Below are the code and all the weights of a small trained network. Each question names an input and a class and asks about switching units off, where a switched-off unit gives its printed mean instead of its output.

import numpy as np


def w(rows, s, z=0):
    codes = np.array(rows[::2]) - 128.0
    scale = np.full(codes.shape[1], s)
    scale[-1] = z or s
    return codes * scale


def f(y):
    return np.maximum(y, 0)


def log_softmax(a):
    a = a - a.max(-1, keepdims=True)
    return a - np.log(np.exp(a).sum(-1, keepdims=True))


def net(x, mask):
    res = np.array(x, float).reshape(1, 8) / 4 @ E
    y = f(res @ A[0][:, :-1].T + A[0][:, -1])
    res = res + np.where(mask, y, B[0][:, -1]) @ B[0][:, :-1]
    return log_softmax(res[-1] @ U[:, :-1].T + U[:, -1])


A, B = {}, {}
E = w([
[244,114,128,133,126,138,98],'x0',
[176,112,146,189,96,149,215],'x1',
[115,91,240,112,108,68,128],'x2',
[87,97,94,116,105,235,95],'x3',
[176,157,95,113,69,134,204],'x4',
[255,160,57,75,89,213,91],'x5',
[117,182,104,115,208,179,139],'x6',
[139,69,206,74,247,181,161],'x7',
],0.0069)
A[0] = w([
[91,122,171,119,71,130,153,90],'neuron 1',
[112,87,95,246,124,179,187,117],'neuron 2',
[132,170,68,129,153,153,114,162],'neuron 3',
[97,148,57,130,142,120,112,154],'neuron 4',
[82,110,131,95,150,134,145,117],'neuron 5',
[124,129,167,154,143,164,185,113],'neuron 6',
[175,82,121,159,96,162,101,195],'neuron 7',
[172,171,141,139,72,115,74,175],'neuron 8',
[77,133,121,119,69,71,130,172],'neuron 9',
[121,227,104,121,140,207,113,129],'neuron 10',
[110,110,94,104,105,223,99,200],'neuron 11',
[117,96,140,63,165,148,136,139],'neuron 12',
[88,166,119,151,141,146,68,189],'neuron 13',
[97,152,100,146,119,109,171,255],'neuron 14',
[111,109,132,94,161,162,157,141],'neuron 15',
[173,101,176,136,127,80,170,187],'neuron 16',
[114,183,84,80,130,201,145,158],'neuron 17',
[109,167,121,156,157,104,91,145],'neuron 18',
],0.011,0.005)
B[0] = w([
[68,119,127,179,66,101,195,180],'neuron 1',
[28,4,99,143,77,157,140,219],'neuron 2',
[125,221,156,135,83,99,174,225],'neuron 3',
[132,163,131,154,121,93,188,205],'neuron 4',
[73,79,151,119,162,145,134,185],'neuron 5',
[131,87,128,122,105,184,144,190],'neuron 6',
[142,88,203,184,127,218,82,219],'neuron 7',
[112,128,141,172,157,189,99,216],'neuron 8',
[77,147,97,251,87,84,165,229],'neuron 9',
[216,207,176,131,171,75,118,241],'neuron 10',
[89,158,188,94,133,174,83,255],'neuron 11',
[127,94,177,102,158,223,104,203],'neuron 12',
[73,159,159,200,147,130,135,217],'neuron 13',
[88,116,219,179,141,157,192,239],'neuron 14',
[99,120,144,46,142,196,128,199],'neuron 15',
[137,248,254,123,198,163,88,235],'neuron 16',
[179,211,214,98,233,166,80,250],'neuron 17',
[126,148,91,212,112,116,133,187],'neuron 18',
],0.0072)
U = w([
[104,176,104,213,98,25,162,176],'0',
[181,126,40,49,114,54,106,25],'1',
[220,255,157,130,172,143,98,192],'2',
[111,83,119,145,137,211,112,210],'3',
[176,100,25,75,101,73,132,4],'4',
],0.0093,0.0029)

Each question gives the input, the list of numbers given to net, and the class t.
The units are the neurons (one row each of A and B). Each row of codes is followed by its name. A weight is (code - 128) times the scale printed after its matrix; where a second scale follows, it is the last column's (A, B and U).
mask holds one flag per neuron, in row order. A switched-off neuron (its flag False) gives its mean, the last column of its row in B, instead of its output. The means were averaged over made-up inputs and are rounded, as every weight is.
A unit's drop is (log p(t) with every unit on - log p(t) with that unit switched off) / (log p(t) with every unit on - log p(t) with every unit switched off).
The circuit of an input: a set's keep is (log p(t) with only the set's units on - log p(t) with every unit switched off) / (log p(t) with every unit on - log p(t) with every unit switched off). Starting from the 12 units with the biggest drops (on a tie, the unit counted first), units are removed one at a time, each time the one whose removal leaves the highest keep (on an exact tie, the one counted first), for as long as the keep stays at least 0.8.
circuit, biggest first: the units of the circuit, biggest drop first
top k neurons: the k neurons with the biggest drops, biggest first
drop when u is switched off: that unit's drop, to one decimal
input [-8,-1,-3,5,-7,-7,-6,0], class 0: circuit, biggest first -> [neuron 9]
input [-3,-4,5,-7,-2,8,-2,-7], class 0: circuit, biggest first -> [neuron 9; neuron 17]
input [1,-7,8,2,-4,-1,-8,3], class 0: circuit, biggest first -> [neuron 9; neuron 17]
input [7,8,1,0,2,-3,0,-7], class 3: circuit, biggest first -> [neuron 2; neuron 7]
input [8,7,-7,-3,2,-7,-7,-3], class 3: circuit, biggest first -> [neuron 2; neuron 7]
input [3,-7,0,-7,-3,1,3,-2], class 0: top 2 neurons -> [neuron 17; neuron 16]
input [-6,-8,8,-5,-1,-3,8,2], class 3: top 2 neurons -> [neuron 12; neuron 5]
input [-8,0,6,-2,8,3,-8,4], class 0: drop when neuron 18 is switched off -> 0.0
input [5,-4,-4,8,-5,-7,7,-8], class 0: drop when neuron 18 is switched off -> 0.1
input [-3,5,-1,-3,5,-4,-2,5], class 3: drop when neuron 10 is switched off -> 0.1
input [4,-5,4,0,-7,-3,6,2], class 3: top 2 neurons -> [neuron 10; neuron 17]
